Here is a tiny trained network, its code and every weight. The questions are about switching its units off for an input and a class, where a switched-off unit gives its printed mean instead of its output.

import numpy as np


def w(rows, s, z=0):
    codes = np.array(rows[::2]) - 128.0
    scale = np.full(codes.shape[1], s)
    scale[-1] = z or s
    return codes * scale


def f(y):
    return y / 2 * (1 + np.tanh(0.7978845608 * (y + 0.044715 * y**3)))


def log_softmax(a):
    a = a - a.max(-1, keepdims=True)
    return a - np.log(np.exp(a).sum(-1, keepdims=True))


def net(x, mask):
    res = np.array(x, float).reshape(1, 8) / 4 @ E
    y = f(res @ A[0][:, :-1].T + A[0][:, -1])
    res = res + np.where(mask, y, B[0][:, -1]) @ B[0][:, :-1]
    return log_softmax(res[-1] @ U[:, :-1].T + U[:, -1])


A, B = {}, {}
E = w([
[82,22,62,193,140,122,218,163],'x0',
[137,138,127,122,135,97,142,113],'x1',
[182,179,21,105,64,104,131,222],'x2',
[128,105,126,136,148,172,103,154],'x3',
[150,196,223,168,157,145,202,187],'x4',
[128,135,126,126,129,119,133,123],'x5',
[59,100,171,5,163,103,145,197],'x6',
[107,132,126,136,113,152,116,138],'x7',
],0.013)
A[0] = w([
[187,171,164,77,135,137,40,101,108],'N0',
[101,123,188,159,159,156,153,57,64],'N1',
[145,117,75,113,143,151,114,69,69],'N2',
[153,175,90,224,152,109,77,130,139],'N3',
[155,214,172,115,152,155,97,130,117],'N4',
[182,99,67,85,71,119,111,145,45],'N5',
[109,71,78,89,132,123,58,52,43],'N6',
[84,97,179,137,157,141,126,50,46],'N7',
[143,54,116,187,142,113,171,165,71],'N8',
[103,172,128,121,99,128,104,128,10],'N9',
[167,148,190,161,140,147,163,158,54],'N10',
[189,136,97,199,111,167,132,57,147],'N11',
[202,148,135,198,122,155,148,99,126],'N12',
[190,182,93,123,115,137,177,202,4],'N13',
[176,152,107,185,99,163,128,102,118],'N14',
[142,180,193,190,161,135,179,185,33],'N15',
[153,120,124,187,98,114,92,74,126],'N16',
[172,152,178,148,141,153,178,156,107],'N17',
[72,131,142,4,156,124,154,171,151],'N18',
[168,165,158,86,119,166,103,96,81],'N19',
[67,96,85,198,165,100,193,144,82],'N20',
],0.012,0.0034)
B[0] = w([
[106,77,55,141,42,254,252,55,229],'N0',
[234,166,85,178,144,176,73,185,219],'N1',
[42,154,118,135,103,110,89,151,175],'N2',
[128,135,189,104,154,83,140,182,222],'N3',
[109,113,119,156,126,175,177,92,216],'N4',
[154,207,118,189,155,156,65,114,189],'N5',
[55,163,100,143,101,16,44,47,223],'N6',
[239,255,99,179,166,189,100,199,224],'N7',
[126,128,142,162,95,163,211,80,205],'N8',
[127,138,116,139,133,170,137,132,146],'N9',
[107,134,123,136,95,90,58,74,192],'N10',
[110,79,196,51,152,126,152,164,250],'N11',
[97,116,185,17,164,141,129,183,223],'N12',
[224,201,55,157,166,184,50,132,206],'N13',
[140,91,184,119,156,130,157,166,217],'N14',
[18,168,129,162,114,33,65,50,220],'N15',
[121,69,165,63,157,111,114,176,211],'N16',
[42,136,134,154,102,87,55,82,196],'N17',
[114,56,230,38,234,147,128,218,244],'N18',
[126,86,109,145,74,220,149,116,190],'N19',
[139,52,66,155,97,204,197,78,224],'N20',
],0.009,0.017)
U = w([
[112,78,191,70,143,113,144,180,105],'0',
[116,83,85,166,70,160,242,75,63],'1',
[61,126,121,156,95,67,44,68,252],'2',
[252,165,97,169,120,137,66,162,85],'3',
],0.016,0.0027)

Each question gives the input, the list of numbers given to net, and the class t.
The units are the neurons (one row each of A and B). Each row of codes is followed by its name. A weight is (code - 128) times the scale printed after its matrix; where a second scale follows, it is the last column's (A, B and U).
mask holds one flag per neuron, in row order. A switched-off neuron (its flag False) gives its mean, the last column of its row in B, instead of its output. The means were averaged over made-up inputs and are rounded, as every weight is.
A unit's drop is (log p(t) with every unit on - log p(t) with that unit switched off) / (log p(t) with every unit on - log p(t) with every unit switched off).
The circuit of an input: a set's keep is (log p(t) with only the set's units on - log p(t) with every unit switched off) / (log p(t) with every unit on - log p(t) with every unit switched off). Starting from the 12 units with the biggest drops (on a tie, the unit counted first), units are removed one at a time, each time the one whose removal leaves the highest keep (on an exact tie, the one counted first), for as long as the keep stays at least 0.8.
units of the circuit, in order: the units of the circuit, biggest drop first
unit that matters most: the unit with the biggest drop
k most important neurons: the k neurons with the biggest drops, biggest first
drop of u: that unit's drop, to one decimal
input [-7,6,5,5,-1,6,-6,-7], class 1: units of the circuit, in order : [N0]
input [8,-5,1,7,3,-7,7,-4], class 1: 2 most important neurons : [N20, N8]
input [6,3,7,-2,-1,1,-4,7], class 3: 3 most important neurons : [N13, N0, N5]
input [5,7,-7,3,-1,-3,-4,8], class 3: 2 most important neurons : [N7, N1]
input [4,7,-6,-7,-5,6,1,4], class 3: 2 most important neurons : [N7, N15]
input [-7,-1,7,-4,-1,6,-1,-7], class 1: 3 most important neurons : [N0, N7, N1]
input [-7,6,0,-1,6,4,-2,8], class 1: 2 most important neurons : [N0, N4]
input [-2,-7,3,-7,4,-4,2,-3], class 2: 2 most important neurons : [N7, N1]
input [-4,-1,5,8,-6,3,4,6], class 2: 2 most important neurons : [N6, N7]
input [-4,-1,-2,6,8,8,-6,5], class 2: 3 most important neurons : [N15, N17, N10]
input [3,-1,-4,6,-1,-8,2,5], class 3: 2 most important neurons : [N0, N7]
input [2,-7,-7,-2,1,-4,-8,-1], class 0: 2 most important neurons : [N11, N12]
input [4,-2,0,5,-5,3,1,4], class 2: 2 most important neurons : [N0, N6]
input [6,-6,-6,-1,-8,5,4,-8], class 2: units of the circuit, in order : [N6]
input [7,-7,6,6,-1,6,6,-7], class 1: 4 most important neurons : [N20, N8, N12, N11]
input [6,4,8,5,-3,1,-4,3], class 3: 2 most important neurons : [N13, N5]
input [-3,7,6,-2,8,-7,-3,-4], class 2: drop of N15 : 0.5
input [-8,-4,-6,8,-1,8,-7,8], class 1: drop of N4 : 0.4
input [-7,-2,-6,3,-3,1,-8,0], class 0: drop of N12 : 0.2
input [4,2,-5,7,-6,-4,-7,5], class 0: drop of N11 : 0.3
input [7,-7,5,2,7,3,-8,4], class 0: unit that matters most : N12
